Below are the code and all the weights of a small trained network. Each question names an input and a class and asks about switching units off, where a switched-off unit gives its printed mean instead of its output.

import numpy as np


def w(rows, s, z=0):
    codes = np.array(rows[::2]) - 128.0
    scale = np.full(codes.shape[1], s)
    scale[-1] = z or s
    return codes * scale


def norm(h):
    return h / np.sqrt((h * h).mean(-1, keepdims=True) + 1e-5)


def f(y):
    return y / 2 * (1 + np.tanh(0.7978845608 * (y + 0.044715 * y**3)))


def log_softmax(a):
    a = a - a.max(-1, keepdims=True)
    return a - np.log(np.exp(a).sum(-1, keepdims=True))


def net(x, mask):
    res = np.array(x, float).reshape(1, 6) / 4 @ E
    u = 0
    for l in range(2):
        y = f(norm(res) @ A[l][:, :-1].T + A[l][:, -1])
        res = res + np.where(mask[u : u + 14], y, B[l][:, -1]) @ B[l][:, :-1]
        u += 14
    return log_softmax(norm(res)[-1] @ U[:, :-1].T + U[:, -1])


A, B = {}, {}
E = w([
[97,235,40,139,219,66,175,57],'x0',
[120,201,181,94,58,119,34,6],'x1',
[130,128,128,128,127,128,127,128],'x2',
[86,122,39,89,164,232,50,143],'x3',
[3,124,166,40,127,63,123,177],'x4',
[127,131,128,125,128,132,132,127],'x5',
],0.0012)
A[0] = w([
[129,79,89,141,176,151,230,225,3],'L0N0',
[134,92,104,121,184,163,224,206,35],'L0N1',
[113,119,126,142,122,131,133,119,128],'L0N2',
[135,33,210,131,42,194,91,173,68],'L0N3',
[253,125,62,196,105,177,135,85,59],'L0N4',
[105,148,68,81,175,226,54,159,45],'L0N5',
[106,140,62,89,180,215,46,160,44],'L0N6',
[162,149,225,156,107,45,188,134,76],'L0N7',
[120,120,126,147,131,118,114,128,129],'L0N8',
[77,209,64,175,224,76,178,53,57],'L0N9',
[119,198,176,83,60,136,63,27,59],'L0N10',
[108,157,74,82,168,222,59,160,28],'L0N11',
[131,82,74,134,179,159,231,217,67],'L0N12',
[241,115,70,211,110,185,139,73,50],'L0N13',
],0.0025,0.0016)
B[0] = w([
[137,119,123,156,129,37,29,109,189],'L0N0',
[138,110,120,156,134,56,45,107,174],'L0N1',
[128,129,128,129,127,128,128,129,128],'L0N2',
[203,194,35,61,138,154,164,159,242],'L0N3',
[24,168,245,155,194,188,126,146,208],'L0N4',
[82,60,104,169,61,115,190,45,156],'L0N5',
[91,64,108,164,74,117,200,40,155],'L0N6',
[104,69,81,154,80,165,168,68,211],'L0N7',
[131,123,130,122,134,129,129,125,129],'L0N8',
[227,118,96,56,82,193,125,199,254],'L0N9',
[157,90,95,190,163,63,38,141,208],'L0N10',
[88,72,114,159,68,106,183,54,130],'L0N11',
[157,103,118,191,147,48,6,123,241],'L0N12',
[29,168,255,143,207,182,127,150,206],'L0N13',
],0.0021,0.00083)
A[1] = w([
[195,147,229,161,89,25,244,118,31],'L1N0',
[192,105,166,184,92,113,182,114,188],'L1N1',
[5,116,142,27,122,38,127,184,23],'L1N2',
[114,194,182,96,63,140,64,36,51],'L1N3',
[126,192,170,91,64,132,45,20,48],'L1N4',
[13,113,137,34,99,58,131,179,13],'L1N5',
[11,107,146,32,112,47,139,172,17],'L1N6',
[118,221,35,123,227,97,180,73,99],'L1N7',
[186,146,231,162,97,26,223,129,43],'L1N8',
[137,69,92,186,185,101,209,215,61],'L1N9',
[133,97,68,122,119,238,64,136,254],'L1N10',
[133,194,176,100,78,121,23,24,38],'L1N11',
[111,229,44,123,217,83,171,74,95],'L1N12',
[167,24,206,105,54,211,72,214,123],'L1N13',
],0.0023,0.00084)
B[1] = w([
[27,61,26,123,107,203,128,69,213],'L1N0',
[57,160,106,83,165,134,90,131,204],'L1N1',
[177,171,185,221,186,227,122,100,192],'L1N2',
[136,73,84,172,196,88,144,210,172],'L1N3',
[138,51,87,183,191,67,121,210,183],'L1N4',
[185,162,159,209,172,194,152,79,173],'L1N5',
[165,168,175,222,177,226,133,94,176],'L1N6',
[162,119,207,55,12,133,141,173,208],'L1N7',
[54,86,34,105,125,200,99,72,210],'L1N8',
[116,121,133,125,123,84,27,97,207],'L1N9',
[100,149,162,131,129,47,197,91,246],'L1N10',
[130,51,92,170,190,75,107,227,179],'L1N11',
[174,95,201,68,32,145,130,181,205],'L1N12',
[161,252,112,47,106,62,186,104,254],'L1N13',
],0.0024,0.00084)
U = w([
[153,74,102,174,180,11,36,193,239],'0',
[202,205,142,2,49,128,177,169,182],'1',
[110,190,238,205,209,224,143,104,77],'2',
[23,46,45,124,73,148,166,33,4],'3',
],0.0089,0.0011)

Each question gives the input, the list of numbers given to net, and the class t.
The units are the neurons (one row each of A and B). Each row of codes is followed by its name. A weight is (code - 128) times the scale printed after its matrix; where a second scale follows, it is the last column's (A, B and U).
mask holds one flag per neuron, layer by layer. A switched-off neuron (its flag False) gives its mean, the last column of its row in B, instead of its output. The means were averaged over made-up inputs and are rounded, as every weight is.
A unit's drop is (log p(t) with every unit on - log p(t) with that unit switched off) / (log p(t) with every unit on - log p(t) with every unit switched off).
The circuit of an input: a set's keep is (log p(t) with only the set's units on - log p(t) with every unit switched off) / (log p(t) with every unit on - log p(t) with every unit switched off). Starting from the 12 units with the biggest drops (on a tie, the unit counted first), units are removed one at a time, each time the one whose removal leaves the highest keep (on an exact tie, the one counted first), for as long as the keep stays at least 0.8.
circuit, biggest first: the units of the circuit, biggest drop first
top k neurons in layer l: the k neurons of layer l with the biggest drops, biggest first
drop of u: that unit's drop, to one decimal
input [-6,-5,-5,7,-8,3], class 2: circuit, biggest first -> (L0N13; L0N4)
input [4,-1,-5,-8,5,6], class 3: circuit, biggest first -> (L1N0)
input [-2,-4,1,8,8,-5], class 2: top 3 neurons in layer 1 -> (L1N2; L1N6; L1N5)
input [-7,1,-1,4,8,-8], class 2: circuit, biggest first -> (L1N2; L1N6)
input [3,-2,-1,5,5,3], class 2: top 4 neurons in layer 1 -> (L1N2; L1N6; L1N5; L1N0)
input [6,7,-6,-3,-7,-6], class 0: circuit, biggest first -> (L1N11; L1N4)
input [1,-7,0,-8,-7,2], class 3: top 2 neurons in layer 0 -> (L0N10; L0N7)
input [4,6,3,6,1,-3], class 0: top 3 neurons in layer 1 -> (L1N4; L1N11; L1N0)
input [-3,6,-8,-8,-5,5], class 3: circuit, biggest first -> (L1N0; L1N8)
input [7,5,-1,3,-3,-3], class 1: circuit, biggest first -> (L1N7; L1N12)
input [5,-1,6,7,7,-1], class 2: circuit, biggest first -> (L1N2; L1N6)
input [-4,1,0,-7,-5,8], class 3: top 2 neurons in layer 1 -> (L1N0; L1N8)
input [-3,-5,8,-7,6,3], class 3: top 3 neurons in layer 1 -> (L1N0; L1N8; L1N9)
input [-1,1,3,-4,-3,-4], class 3: circuit, biggest first -> (L1N0)
input [-8,3,5,6,-8,7], class 1: top 4 neurons in layer 1 -> (L1N13; L1N2; L1N6; L1N5)
input [0,6,6,6,7,-7], class 2: top 4 neurons in layer 1 -> (L1N2; L1N6; L1N5; L1N9)
input [7,8,1,5,-1,8], class 0: top 2 neurons in layer 0 -> (L0N10; L0N3)
input [-2,5,0,0,-5,-5], class 0: drop of L1N3 -> 0.2
input [4,-1,-7,1,1,1], class 1: drop of L1N8 -> 0.0
input [-6,-3,-3,-5,-3,-6], class 1: circuit, biggest first -> (L1N13)
input [-6,5,6,-5,8,2], class 2: drop of L1N5 -> 0.2
